Each row has a name. After each piece below comes the name of the row it's from, unless a question asks for something else. Each question is about the rows just above it.

Columns, left to right: X C V F Z L
sitod: [145 111 135 109 155 105]
Korov: [ 91 197 141 163  79 130]
Tos: [124 166 154 128 129  84]
Nafu: [ 79 197 141  91 129 163]
lel: [161 106 143  89 181  69]
lidan: [130 163 198 141  79  91]
Which column holds [130  84 163  69  91] top down? | L
Put [130  79 163 141 197  91] back in order: which row is it? | Korov
Put [ 84 124 128 129 154 166] back in order: which row is it? | Tos

Columns, left to right: M Y B E S D
guzer: [119 118 143 162  96 143]
lidan: [118 135  75 150 144 149]
rol: [117  77 162 171  69 120]
pove: [119 123 170 129 196  97]
sitod: [118 119  96 162 142 143]
lel: [123 170 119 129 195  97]
Lavup: [118 107 125 139 171  68]
Tos: [129 197 119  97 123 170]
Pimip: [134 166  81  69 116 156]
Which column holds this, read top down? [143  75 162 170  96] | B
Which row holds these entries in another order? [ 97 195 129 119 170 123] | lel
Which column holds [123 118 129 134] top down? | M
Which row holds these entries in another order? [ 96 118 119 142 143 162] | sitod
Which row holds these entries in another order? [ 97 119 123 129 170 196] | pove
Put [ 97 196 129 170 123 119] back in order: which row is it? | pove

Columns, left to right: Q W P G
Nafu: [115 129  66 140]
Korov: [102 146 154 116]
Tos: [102 146 137 164]
Rebon: [118 147 116 150]
pove: [ 67 129 140 115]
rol: [154 133  99 115]
sitod: [133 112 168  87]
lidan: [ 99 133 153 115]
Put [115 153 133  99] back in order: which row is it? | lidan
Which column holds this, read top down? [129 146 146 147] | W
Which column holds this, read top down? [118  67] | Q
Put [ 66 140 115 129] back in order: which row is it? | Nafu
[102 102 118  67] is in which column, read top down? | Q
Which column holds this, read top down? [140 116 164 150 115 115  87] | G

Columns, left to right: vom Zeve kaga tuti gamu liro sutom Funim runa zal
lidan: [161 118 111  97 114 112  98 134  91 147]
rol: [152 115 118 101 117 108  99 133 105 147]
sitod: [ 65 111 130 109 135  96 118 125 177 109]
Pimip: [154 116 124 102 115 109  98 137  98 146]
Rebon: [151 168 140 126 107 178 133 144  87 123]
pove: [153 167 138 124 109 175 131 143  90 123]
guzer: [ 99 118 147 117 105 151 115 101 108 133]
Which column holds [143 101] top down? | Funim
Which row holds these entries in another order? [147 105 133  99 108 117 101 118 115 152] | rol

Columns, left to right: kav Vas radat gov tal Nuker lesis peg zilam Dus
guzer: [157 109 131 188 137 129 102 140 129 127]
Tos: [129 109 137 127 139 188 102 157 129 131]
rol: [109 188 102 139 127 131 129 129 137 156]
Which row holds these entries in another order? [188 102 157 129 131 129 109 137 127 139] | Tos
Which column holds this, read top down? [139 127] | tal
[129 102 188 131 109 137 129 157 139 127] is which row reordered? | Tos

Columns, left to right: bire dur nuli lomu Bemo geli Suno zosos Togez Zak
lidan: [130 129 132 129 126 135 122 130 127 130]
Pimip: [137 129 127 128 126 132 126 135 127 130]
guzer: [132 127 127 130 126 135 129 127 137 126]
lel: [130 129 132 122 123 125 126 128 125 130]
Korov: [123 122 139 128 133 116  98 135 142 152]
Tos: [ 71 146 108 113  99 118  70 124 131 106]
pove: [123 120 146 128 123 118  89 132 138 156]
Nafu: [147  98  99 103  89 110 168  99  96 132]
Lavup: [ 71 146 108 113  99 126 131 128 131 130]
[130 125 128 126 125 123 122 132 129 130] is which row reordered? | lel
[108 146  99] is in which column, read top down? | nuli
Put [130 127 135 126 132 126 128 127 129 137] back in order: which row is it? | Pimip
[129 127 129 122 146 120  98] is in which column, read top down? | dur
[152 142 135  98 116 133 128 139 122 123] is which row reordered? | Korov
Which column holds [126 123 133  99 123  89] top down? | Bemo

Columns, left to right: A H T J
Nafu: [142 114 144 104]
Pimip: [196 136 158 101]
Rebon: [166  99 112  97]
guzer: [131 133 121 154]
Lavup: [117 141 152 184]
Tos: [101 111 134 122]
rol: [154 132 130 120]
pove: [151 102 117 101]
Korov: [177 139 163 121]
lel: [133 130 154 120]
sitod: [110 128 148 150]
Which row holds these entries in another order? [120 130 132 154] | rol
Put [101 158 136 196] back in order: which row is it? | Pimip
Which column holds this, read top down? [121 152 134 130 117 163] | T
Put [154 130 132 120] back in order: which row is it? | rol
Which column holds [132 102] top down? | H
[114 142 104 144] is which row reordered? | Nafu
Which row holds these entries in another order? [130 154 120 133] | lel

Columns, left to right: Dobe Rif Nisa sav lison lezag voku vem padi
lidan: [126 128 127 129 153 149 129 137 127]
rol: [128 134 130 147 128 130 133 141 128]
guzer: [129 137 128 149 127 128 126 153 127]
Nafu: [128 129 128 147 133 128 141 134 130]
[128 128 128 129 130 133 134 141 147] is which row reordered? | Nafu
[129 137 128 149 127 128 126 153 127] is in which row? | guzer
Which column holds this, read top down? [141 153 134] | vem
Put [128 129 127 126 153 127 128 137 149] back in order: which row is it? | guzer

Columns, left to right: Poro pepos tol Bepa pup Fadi Numi kefe bufig gedu
Pimip: [122 116 125 123 150 140 124 132 121 138]
Nafu: [144 129 122 112 126 182 135 139 127  92]
Lavup: [144 129 122 112 127 181 135 139 128  92]
guzer: [122 116 125 123 150 126 124 132 121 138]
lel: [139 130 136 119 125 124 128 130 126 132]
lidan: [146 130 127 118 124 185 141 137 118  83]
Rebon: [122 127 139 135 181 112 128 144 129  93]
Tos: [139 129 135 121 124 124 125 128 127 131]
Which column holds this, read top down? [135 135] | Numi
Which column holds this, read top down? [126 127] | pup
Which column holds this, read top down? [127 150 125] | pup
[132 139 139 132 130 137 144] is in which column, read top down? | kefe
Which column holds [124 185] top down? | Fadi
Put [ 92 144 129 122 112 127 181 135 139 128] back in order: which row is it? | Lavup
Which column holds [182 181 126] top down? | Fadi

Columns, left to right: roru Vuvot subag laki Zolel lal ruli Zava rar
Korov: [156 103 158 164 139 124 158 119 174]
lel: [150  99 146 170 104 140 169 148 142]
lidan: [127 115 150 108 119  67 122  92 140]
Pimip: [ 73 101 118 129 117 105 127  80 124]
rol: [136 144 172  89 120 102 139  98 145]
Tos: [141 138 152  96  86  82 124 133 105]
pove: [146 159 169  80 114 129 159 124 114]
sitod: [161 128 126 154 127 117 191 121 122]
Rebon: [135 119 155 140 126 125  81  85 154]
Lavup: [139 103 119 158 164 174 158 155 124]
Nafu: [117 150  81 112 144 109 139 162 100]
Which row holds these entries in another order? [ 80 114 114 124 129 146 159 159 169] | pove
Which column holds this, read top down? [122 127 139 124 159 191  81 158 139] | ruli
Put [158 139 119 158 174 103 156 124 164] back in order: which row is it? | Korov
[169 122 127 139 124 159] is in which column, read top down? | ruli
Put [108 119  67 122  92 140 127 115 150] back in order: which row is it? | lidan

Columns, left to right: Mur teboz gen ges Famu pir diziv furom Desar
Rebon: [103 152 120 125 106  87 131 121 101]
Pimip: [109 125  92 107 179 143 135 137 140]
lel: [ 87 136 109 195  96 195 100 172  65]
Korov: [152 102 120  87 121 125 131 106 103]
[101 121 131  87 106 125 120 152 103] is which row reordered? | Rebon
Which row holds these entries in another order? [131 102 103 120 125 106 152 121  87] | Korov
Which row holds these entries in another order? [ 87 131 121 101 103 152 120 125 106] | Rebon

Columns, left to right: gom zedo Ruker tele femu
sitod: [101 133 141 117 174]
Pimip: [134  88 154 141 115]
Lavup: [133 173 100 117 141]
rol: [100 133 141 117 174]
guzer: [115 140 154 134  88]
Put [ 88 115 134 141 154] back in order: which row is it? | Pimip
Which row holds these entries in another order? [141 117 100 173 133] | Lavup
Which column holds this, read top down? [115 141] | femu
[115 141 174] is in which column, read top down? | femu
[100 117 133 141 174] is which row reordered? | rol
Which column holds [173 133] top down? | zedo

Columns, left to right: buga Bupod sed bure lofuf nimo
Lavup: [132 147 145 161  97  79]
rol: [103 100 187  81 160 185]
pove: [141 138 147 109 149 152]
Korov: [132 147 145 161  97 163]
Tos: [160 103 101  81 187 185]
Nafu: [158 119 122  98 165 157]
Which row holds these entries in another order? [ 79  97 161 145 147 132] | Lavup
[109 161  81  98] is in which column, read top down? | bure
Which column holds this, read top down? [145 187 147] | sed
Put [103 101 160 187  81 185] back in order: which row is it? | Tos
[147 103] is in which column, read top down? | Bupod

Columns, left to right: gimiz kuf sak nubed povu tik ponuz Nat vafe
Korov: [135 105 130 135 157  81  94 147 142]
lel: [122 106 114 138 101 112 170 106 124]
rol: [ 85 151 108 112 101 166 150 121 117]
Tos: [166 171 158 178 136 130 110 125 136]
Rebon: [114 155 123 129  82 158 156  84  96]
lidan: [ 94 146 114 107 129 132 126 120 114]
pove: [138  95 133 134 151  66  72 169 153]
[105 106 151 171 155 146] is in which column, read top down? | kuf
Which column holds [101 136  82 129] top down? | povu
Which column holds [166 114  94 138] top down? | gimiz
Put [153 138  95 133 134 151  66  72 169] back in order: which row is it? | pove
Which column holds this, read top down? [170 150 110] | ponuz
[156 126] is in which column, read top down? | ponuz
Which column holds [105 106 151 171 155] top down? | kuf

Columns, left to right: talu tufus tolir fifip seron
rol: [168 104  94  94  94]
Korov: [ 82  58 147 133 147]
lel: [ 96 114 116 143 182]
lidan: [173 176 158 169 100]
Nafu: [126 125 150 166 173]
Lavup: [ 94 168  94  94 105]
Which column holds this, read top down? [147 182] | seron
[100 169 158 176 173] is which row reordered? | lidan
[133 143] is in which column, read top down? | fifip
[182 100 173] is in which column, read top down? | seron
Put [ 94  94  94 168 104] back in order: which row is it? | rol
Which column holds this, read top down? [173 105] | seron
Which column holds this, read top down? [147 116 158 150] | tolir

Columns, left to right: toge tupok Nema vekos poti
Lavup: [149 148 112 120 120]
sitod: [149 148 136 122 122]
guzer: [111 130 122 129 130]
rol: [111 129 122 129 130]
Nafu: [112 149 121 120 148]
lidan: [129 123 111 130 130]
Where do [111 129 122 129 130] appear? | rol
[112 129] is in which column, read top down? | toge
Put [120 149 148 112 120] back in order: which row is it? | Lavup
Which row holds these entries in another order? [111 123 129 130 130] | lidan
[130 130 148 130] is in which column, read top down? | poti
[111 122 129 130 130] is which row reordered? | guzer
Which column holds this, read top down? [129 129] | vekos

Columns, left to right: Vof Romi Nor Gakel gesit dege let divo fil zopof
Pimip: [179 145 193 106 142 122 114 156 125 151]
Korov: [ 98 109 108  91 113  85 119 132 133 124]
Tos: [113 119 112 166 122 146 158 127 155 125]
sitod: [179 145 138 106 142 122 114 156 125 151]
Rebon: [134 111 142  56 118 117  89 132  78 138]
lel: [ 93 111  79  91 103 123 100  99 120 119]
lidan: [100 119 111 123 120  91  93  99  78 103]
Which column holds [103 120] top down? | gesit
[151 124 125 151] is in which column, read top down? | zopof
Which row holds these entries in another order? [103 100 119 111 123 120  91  93  99  78] | lidan
Put [124 133 132 119  85 113  91 108 109  98] back in order: which row is it? | Korov
[132 127 156 132  99  99] is in which column, read top down? | divo
Which row holds these entries in another order? [103  79  99 123 119 120  93 111 100  91] | lel

Columns, left to right: R K N U
Rebon: [ 88 172 148  69]
lidan: [142 113 121 148]
sitod: [ 87 173 148  70]
rol: [155  98 114 167]
Lavup: [ 69  88 171 148]
Tos: [155  98 115 167]
Korov: [172 148  88  70]
Which column holds [ 88 142  87 155  69] top down? | R
[ 69 148 172  88] is which row reordered? | Rebon
[148  69  88 172] is which row reordered? | Rebon

Columns, left to right: buvab Vesi mife bude vumu
lel: [136 137 171 146 121]
pove: [132 137 179 137 127]
Nafu: [121 136 146 137 170]
Tos: [140 130 175 126 138]
guzer: [127 124 192 130 136]
lidan: [135 134 166 142 131]
Lavup: [132 134 187 133 125]
Rebon: [129 127 147 170 134]
Pimip: [133 127 192 129 129]
Korov: [170 134 147 129 128]
sitod: [132 131 188 130 128]
[128 129 134 147 170] is which row reordered? | Korov
Which row holds these entries in another order? [125 132 134 187 133] | Lavup
Which column holds this, read top down? [132 121] | buvab
Put [124 127 130 136 192] back in order: which row is it? | guzer
[137 121 171 146 136] is which row reordered? | lel
Which column holds this, read top down? [129 129] | bude

Columns, left to right: Fanu gupuf Sagov buz laluf
Tos: [133 122 125 134 136]
lel: [103  75 114 159  68]
sitod: [134 123 136 133 125]
lidan: [134 125 136 123 134]
[125 136 123 134 133] is which row reordered? | sitod
Put [123 125 133 134 136] back in order: which row is it? | sitod
Which column holds [103 134 134] top down? | Fanu
Put [125 134 136 133 122] back in order: which row is it? | Tos
Which column holds this, read top down? [122  75] | gupuf

Columns, left to right: Tutap buzu Sokop punev kiv riki
guzer: [117 109 121 100 165 114]
Pimip: [117 165 109 100 121 113]
sitod: [121 100 116 109 113 165]
lidan: [171 155 180 140 128 185]
Nafu: [122 144 130 151 132 128]
Put [114 165 100 121 109 117] back in order: which row is it? | guzer
[100 109 140 151] is in which column, read top down? | punev
[109 140] is in which column, read top down? | punev
[165 109 100 121 113 117] is which row reordered? | Pimip

Columns, left to right: fesi lapu lide mava lum vome
Lavup: [ 89 144 121 121 153 144]
sitod: [ 91 152 174  92 136 121]
Nafu: [ 87 122 139 118 133 147]
Korov: [169  60  87 191  89 101]
lel: [ 71  94 148 137 126 140]
Tos: [ 89 144 121 113 161 179]
Pimip: [182 168  89 122 146 137]
Which column holds this, read top down? [ 92 118 191 137 113 122] | mava
Which column holds [121 174 139  87 148 121] top down? | lide
[144 153 121 121 144  89] is which row reordered? | Lavup
Which column holds this, read top down? [144 121 147 101 140 179] | vome

Columns, left to right: nirat rop vit Vabag toset Zibi kam Kas
Nafu: [162 121  63 150 160  94 120  80]
Lavup: [182 160  83 182 162 139 111 132]
guzer: [121 149 179 139 110 161 125 187]
Rebon: [ 80 162 120  64 121  94 150 160]
Which column holds this, read top down? [ 80 132 187] | Kas
Which column holds [125 150] top down? | kam
Put [ 64  80  94 120 121 150 160 162] back in order: which row is it? | Rebon
Which row holds these entries in another order? [ 63  80  94 120 121 150 160 162] | Nafu
[111 125 150] is in which column, read top down? | kam

Columns, left to right: Muvom Fab rerek gunib
Nafu: [103 123 169 186]
pove: [155 141 148 106]
lel: [74 75 91 97]
[123 141] is in which column, read top down? | Fab
Put [103 186 169 123] back in order: which row is it? | Nafu
Which column holds [148  91] top down? | rerek
Which column holds [103 155] top down? | Muvom

Columns, left to right: Kemi gasak nani Ludas rusu Kuzu kebez nekuz turup
Korov: [113 178 115 108 121 158 134 148  62]
Lavup: [179 113  62 108 148 120 115 158 134]
Rebon: [120 178 113 134 115  62 158 108 148]
Which column holds [148 115] top down? | rusu
Which column holds [134 115] top down? | kebez
Which row holds these entries in another order? [108 179 134  62 120 148 115 158 113] | Lavup
[179 115 108 158 113 148  62 134 120] is which row reordered? | Lavup
Which row holds these entries in another order? [148 178 120 115 158 108  62 134 113] | Rebon

